Below is a small trained network, with its code and all its weights. Each question gives an input and a class and asks what happens when units are switched off, that is, made to give their printed mean instead of their output.

import numpy as np


def w(rows, s, z=0):
    codes = np.array(rows[::2]) - 128.0
    scale = np.full(codes.shape[1], s)
    scale[-1] = z or s
    return codes * scale


def norm(h):
    return h / np.sqrt((h * h).mean(-1, keepdims=True) + 1e-5)


def f(y):
    return y / 2 * (1 + np.tanh(0.7978845608 * (y + 0.044715 * y**3)))


def log_softmax(a):
    a = a - a.max(-1, keepdims=True)
    return a - np.log(np.exp(a).sum(-1, keepdims=True))


def net(x, mask):
    res = np.array(x, float).reshape(1, 3) / 4 @ E
    u = 0
    for l in range(3):
        y = f(norm(res) @ A[l][:, :-1].T + A[l][:, -1])
        res = res + np.where(mask[u : u + 4], y, B[l][:, -1]) @ B[l][:, :-1]
        u += 4
    return log_softmax(norm(res)[-1] @ U[:, :-1].T + U[:, -1])


A, B = {}, {}
E = w([
[87,109,134,254,49],'x0',
[110,118,23,74,119],'x1',
[101,112,129,121,1],'x2',
],0.0056)
A[0] = w([
[153,112,207,254,143,51],'L0N0',
[170,142,215,105,32,2],'L0N1',
[168,56,128,157,139,15],'L0N2',
[166,118,205,144,88,104],'L0N3',
],0.0088,0.0031)
B[0] = w([
[47,232,74,227,181,254],'L0N0',
[12,89,227,41,110,187],'L0N1',
[2,100,158,38,142,103],'L0N2',
[98,151,101,164,131,183],'L0N3',
],0.0085,0.0041)
A[1] = w([
[152,187,74,4,149,44],'L1N0',
[137,181,159,150,193,11],'L1N1',
[20,87,250,42,81,50],'L1N2',
[163,89,192,153,193,37],'L1N3',
],0.012,0.0012)
B[1] = w([
[23,116,120,117,165,254],'L1N0',
[223,108,191,113,141,183],'L1N1',
[161,245,114,61,25,217],'L1N2',
[235,108,174,150,136,146],'L1N3',
],0.013,0.0076)
A[2] = w([
[114,135,191,210,156,69],'L2N0',
[101,161,99,151,78,124],'L2N1',
[189,37,59,172,83,1],'L2N2',
[248,78,143,96,157,78],'L2N3',
],0.014,0.0025)
B[2] = w([
[140,107,203,206,133,223],'L2N0',
[184,149,122,89,149,254],'L2N1',
[188,90,46,150,136,159],'L2N2',
[229,80,208,4,160,216],'L2N3',
],0.014,0.0048)
U = w([
[117,89,107,145,113,3],'0',
[139,203,109,76,51,190],'1',
[222,76,188,69,185,154],'2',
[111,71,143,140,104,48],'3',
[220,80,3,139,129,125],'4',
[12,74,81,84,204,167],'5',
[122,151,176,252,140,180],'6',
],0.015,0.0083)

Each question gives the input, the list of numbers given to net, and the class t.
The units are the neurons (one row each of A and B). Each row of codes is followed by its name. A weight is (code - 128) times the scale printed after its matrix; where a second scale follows, it is the last column's (A, B and U).
mask holds one flag per neuron, layer by layer. A switched-off neuron (its flag False) gives its mean, the last column of its row in B, instead of its output. The means were averaged over made-up inputs and are rounded, as every weight is.
A unit's drop is (log p(t) with every unit on - log p(t) with that unit switched off) / (log p(t) with every unit on - log p(t) with every unit switched off).
The circuit of an input: a set's keep is (log p(t) with only the set's units on - log p(t) with every unit switched off) / (log p(t) with every unit on - log p(t) with every unit switched off). Starting from all 12 units, units are removed one at a time, each time the one whose removal leaves the highest keep (on an exact tie, the one counted first), for as long as the keep stays at least 0.8.
circuit, biggest first: the units of the circuit, biggest drop first
unit that matters most: the unit with the biggest drop
top k neurons: the k neurons with the biggest drops, biggest first
top k neurons in layer l: the k neurons of layer l with the biggest drops, biggest first
drop when u is switched off: that unit's drop, to one decimal
input [-1,-5,-1], class 6: circuit, biggest first : (L0N0)
input [-4,-7,1], class 1: circuit, biggest first : (L0N1 L1N2)
input [3,5,5], class 4: circuit, biggest first : (L1N0 L1N2 L2N2)
input [-4,-1,2], class 1: circuit, biggest first : (L0N0 L1N2)
input [6,7,-8], class 4: top 2 neurons : (L1N0 L0N0)
input [2,5,1], class 4: top 3 neurons : (L0N1 L1N0 L1N2)
input [6,2,1], class 6: top 3 neurons : (L1N2 L2N0 L2N3)
input [7,6,-7], class 4: top 2 neurons : (L1N0 L0N1)
input [6,7,-3], class 4: top 2 neurons : (L1N0 L1N2)
input [-3,-7,4], class 1: top 2 neurons : (L0N1 L1N2)
input [0,8,7], class 5: top 3 neurons in layer 1 : (L1N2 L1N1 L1N3)
input [3,-2,1], class 6: top 2 neurons : (L0N0 L1N2)
input [5,-1,2], class 6: top 2 neurons : (L0N0 L1N2)
input [4,0,-3], class 6: unit that matters most : L0N0
input [-6,6,-5], class 5: drop when L1N0 is switched off : 0.4
input [-7,6,-6], class 5: drop when L1N0 is switched off : 1.2
input [-5,5,-3], class 5: drop when L2N2 is switched off : 0.0
input [2,-7,-7], class 6: drop when L0N0 is switched off : 3.9
